Here is a tiny trained network, its code and every weight. The questions are about switching its units off for an input and a class, where a switched-off unit gives its printed mean instead of its output.

import numpy as np


def w(rows, s, z=0):
    codes = np.array(rows[::2]) - 128.0
    scale = np.full(codes.shape[1], s)
    scale[-1] = z or s
    return codes * scale


def norm(h):
    return h / np.sqrt((h * h).mean(-1, keepdims=True) + 1e-5)


def f(y):
    return np.maximum(y, 0)


def log_softmax(a):
    a = a - a.max(-1, keepdims=True)
    return a - np.log(np.exp(a).sum(-1, keepdims=True))


def net(x, mask):
    res = np.array(x, float).reshape(1, 5) / 4 @ E
    u = 0
    for l in range(2):
        y = f(norm(res) @ A[l][:, :-1].T + A[l][:, -1])
        res = res + np.where(mask[u : u + 15], y, B[l][:, -1]) @ B[l][:, :-1]
        u += 15
    return log_softmax(norm(res)[-1] @ U[:, :-1].T + U[:, -1])


A, B = {}, {}
E = w([
[122,129,203,95,24,167,127,176,174,217,169],'x0',
[142,61,153,146,103,108,65,163,171,192,73],'x1',
[203,203,97,162,54,76,197,152,140,83,109],'x2',
[182,108,192,77,169,93,61,237,159,38,84],'x3',
[81,39,1,156,131,128,112,217,135,166,80],'x4',
],0.0048)
A[0] = w([
[157,82,62,154,145,91,144,202,175,70,70,86],'L0N0',
[95,135,69,72,169,143,190,99,124,53,164,114],'L0N1',
[89,241,128,148,93,113,220,101,90,173,163,97],'L0N2',
[165,91,59,141,180,130,138,184,108,134,109,100],'L0N3',
[102,225,110,142,28,133,166,50,126,144,155,64],'L0N4',
[137,104,75,106,89,100,99,130,161,55,50,80],'L0N5',
[132,147,104,158,77,118,209,53,135,159,185,33],'L0N6',
[142,172,155,138,241,100,103,46,88,50,130,16],'L0N7',
[133,80,57,150,131,70,132,155,150,90,1,13],'L0N8',
[156,246,140,114,45,105,142,207,132,55,154,58],'L0N9',
[132,136,103,97,229,176,167,111,71,136,150,67],'L0N10',
[160,153,100,149,179,90,105,68,63,89,143,65],'L0N11',
[212,198,157,181,84,72,112,144,176,102,129,2],'L0N12',
[151,172,245,93,76,131,105,154,142,97,132,80],'L0N13',
[95,173,101,171,30,130,232,57,99,137,151,38],'L0N14',
],0.0048,0.0053)
B[0] = w([
[130,145,73,151,71,124,76,121,79,84,68,221],'L0N0',
[68,116,115,113,148,93,95,129,95,119,173,226],'L0N1',
[156,158,47,164,26,146,93,115,92,95,159,255],'L0N2',
[116,153,102,147,100,127,100,151,83,123,97,194],'L0N3',
[192,152,85,187,76,145,154,133,161,144,128,234],'L0N4',
[132,136,109,149,132,122,123,123,114,132,61,178],'L0N5',
[211,163,71,215,53,157,128,51,151,174,220,203],'L0N6',
[116,88,173,246,220,194,121,23,176,3,120,210],'L0N7',
[165,97,111,162,124,177,134,182,86,141,51,186],'L0N8',
[80,96,84,44,164,18,210,130,118,142,164,214],'L0N9',
[140,144,126,100,180,75,150,175,116,123,193,184],'L0N10',
[123,111,191,107,147,191,89,121,144,106,175,191],'L0N11',
[179,149,148,164,177,62,224,126,130,202,53,162],'L0N12',
[145,205,171,56,116,127,85,121,145,158,91,218],'L0N13',
[188,181,119,163,53,188,107,45,96,146,151,237],'L0N14',
],0.0055,0.0039)
A[1] = w([
[147,118,135,109,187,112,165,60,152,93,159,105],'L1N0',
[115,135,85,141,159,177,112,110,119,76,93,135],'L1N1',
[81,40,148,152,80,179,132,132,208,207,132,95],'L1N2',
[70,121,105,161,234,165,164,72,106,68,149,81],'L1N3',
[94,134,170,66,160,142,48,153,142,200,93,98],'L1N4',
[218,132,164,97,144,31,254,101,164,123,51,2],'L1N5',
[158,153,157,153,66,180,106,121,133,133,125,118],'L1N6',
[103,126,143,133,166,104,61,178,134,84,120,99],'L1N7',
[123,156,149,127,110,190,169,135,129,165,133,127],'L1N8',
[161,130,80,96,93,111,150,175,153,181,131,113],'L1N9',
[64,127,61,100,184,49,162,139,105,173,196,79],'L1N10',
[158,173,228,61,120,161,82,148,196,155,155,37],'L1N11',
[86,28,120,152,146,141,97,153,172,204,149,63],'L1N12',
[87,89,121,190,147,141,149,75,134,91,120,93],'L1N13',
[122,70,106,141,134,158,104,137,100,156,86,93],'L1N14',
],0.0066,0.0042)
B[1] = w([
[156,151,117,182,147,107,62,165,178,110,93,200],'L1N0',
[156,124,151,136,138,145,102,157,151,147,119,227],'L1N1',
[139,148,146,152,160,38,160,48,149,114,153,188],'L1N2',
[151,85,221,163,167,232,41,196,150,81,213,253],'L1N3',
[97,105,110,115,97,134,203,49,130,99,136,203],'L1N4',
[126,215,221,95,117,140,43,181,191,255,143,189],'L1N5',
[144,110,100,100,128,156,147,84,117,134,116,215],'L1N6',
[175,152,92,173,101,172,172,88,153,169,116,197],'L1N7',
[160,109,76,156,128,115,130,108,108,84,120,179],'L1N8',
[133,175,136,121,193,140,112,99,120,78,128,193],'L1N9',
[96,101,135,29,82,158,193,191,81,172,197,168],'L1N10',
[66,12,116,93,87,198,146,112,164,61,43,208],'L1N11',
[84,165,163,168,193,37,149,82,88,199,125,181],'L1N12',
[158,171,158,89,122,153,113,181,171,101,130,195],'L1N13',
[140,109,113,156,140,68,168,154,104,144,119,189],'L1N14',
],0.0065,0.0046)
U = w([
[59,89,132,162,169,9,169,48,127,193,124,95],'0',
[72,55,163,52,79,173,148,60,187,81,62,146],'1',
[166,229,192,64,99,86,94,157,194,169,87,120],'2',
[81,164,87,48,101,77,167,171,115,84,174,4],'3',
[162,134,178,180,203,195,40,129,155,21,169,174],'4',
[138,95,42,185,148,90,95,197,98,121,18,192],'5',
[53,71,113,123,165,184,114,185,77,168,212,40],'6',
[182,187,54,176,42,170,152,34,116,137,185,199],'7',
],0.012,0.0028)

Each question gives the input, the list of numbers given to net, and the class t.
The units are the neurons (one row each of A and B). Each row of codes is followed by its name. A weight is (code - 128) times the scale printed after its matrix; where a second scale follows, it is the last column's (A, B and U).
mask holds one flag per neuron, layer by layer. A switched-off neuron (its flag False) gives its mean, the last column of its row in B, instead of its output. The means were averaged over made-up inputs and are rounded, as every weight is.
A unit's drop is (log p(t) with every unit on - log p(t) with that unit switched off) / (log p(t) with every unit on - log p(t) with every unit switched off).
The circuit of an input: a set's keep is (log p(t) with only the set's units on - log p(t) with every unit switched off) / (log p(t) with every unit on - log p(t) with every unit switched off). Starting from the 12 units with the biggest drops (on a tie, the unit counted first), units are removed one at a time, each time the one whose removal leaves the highest keep (on an exact tie, the one counted first), for as long as the keep stays at least 0.8.
circuit, biggest first: the units of the circuit, biggest drop first
most important unit: the unit with the biggest drop
top k neurons: the k neurons with the biggest drops, biggest first
k most important neurons of layer l: the k neurons of layer l with the biggest drops, biggest first
drop of u: that unit's drop, to one decimal
input [5,-7,8,3,2], class 3: top 4 neurons -> (L0N9; L1N10; L0N2; L0N7)
input [-1,-6,-2,-2,-1], class 4: circuit, biggest first -> (L1N3)
input [6,1,-2,-2,-8], class 1: top 2 neurons -> (L1N11; L0N13)
input [1,-6,-8,-7,3], class 6: circuit, biggest first -> (L1N10; L1N3)
input [-2,-6,8,2,4], class 3: circuit, biggest first -> (L0N9; L1N10)
input [1,-7,7,3,-7], class 2: circuit, biggest first -> (L1N5; L0N9)
input [4,-8,7,3,0], class 3: 4 most important neurons of layer 0 -> (L0N9; L0N2; L0N7; L0N1)
input [7,-5,8,6,8], class 3: top 2 neurons -> (L0N9; L0N7)
input [5,8,-7,-6,-7], class 1: top 2 neurons -> (L1N11; L0N9)
input [3,3,-2,-1,0], class 0: 2 most important neurons of layer 1 -> (L1N12; L1N2)
input [7,-4,1,7,-6], class 1: top 3 neurons -> (L1N11; L0N13; L1N4)
input [3,2,3,7,2], class 2: top 2 neurons -> (L1N5; L0N9)
input [2,-2,-5,4,-8], class 1: top 2 neurons -> (L1N11; L0N13)
input [-3,-5,1,-1,-7], class 4: most important unit -> L0N7
input [-2,6,-1,8,-3], class 1: top 2 neurons -> (L1N11; L1N4)
input [2,-4,0,5,5], class 5: drop of L1N2 -> 0.0
input [1,-8,-6,-3,5], class 6: drop of L1N10 -> 0.1
input [-6,8,7,-1,-4], class 2: drop of L1N5 -> 0.6
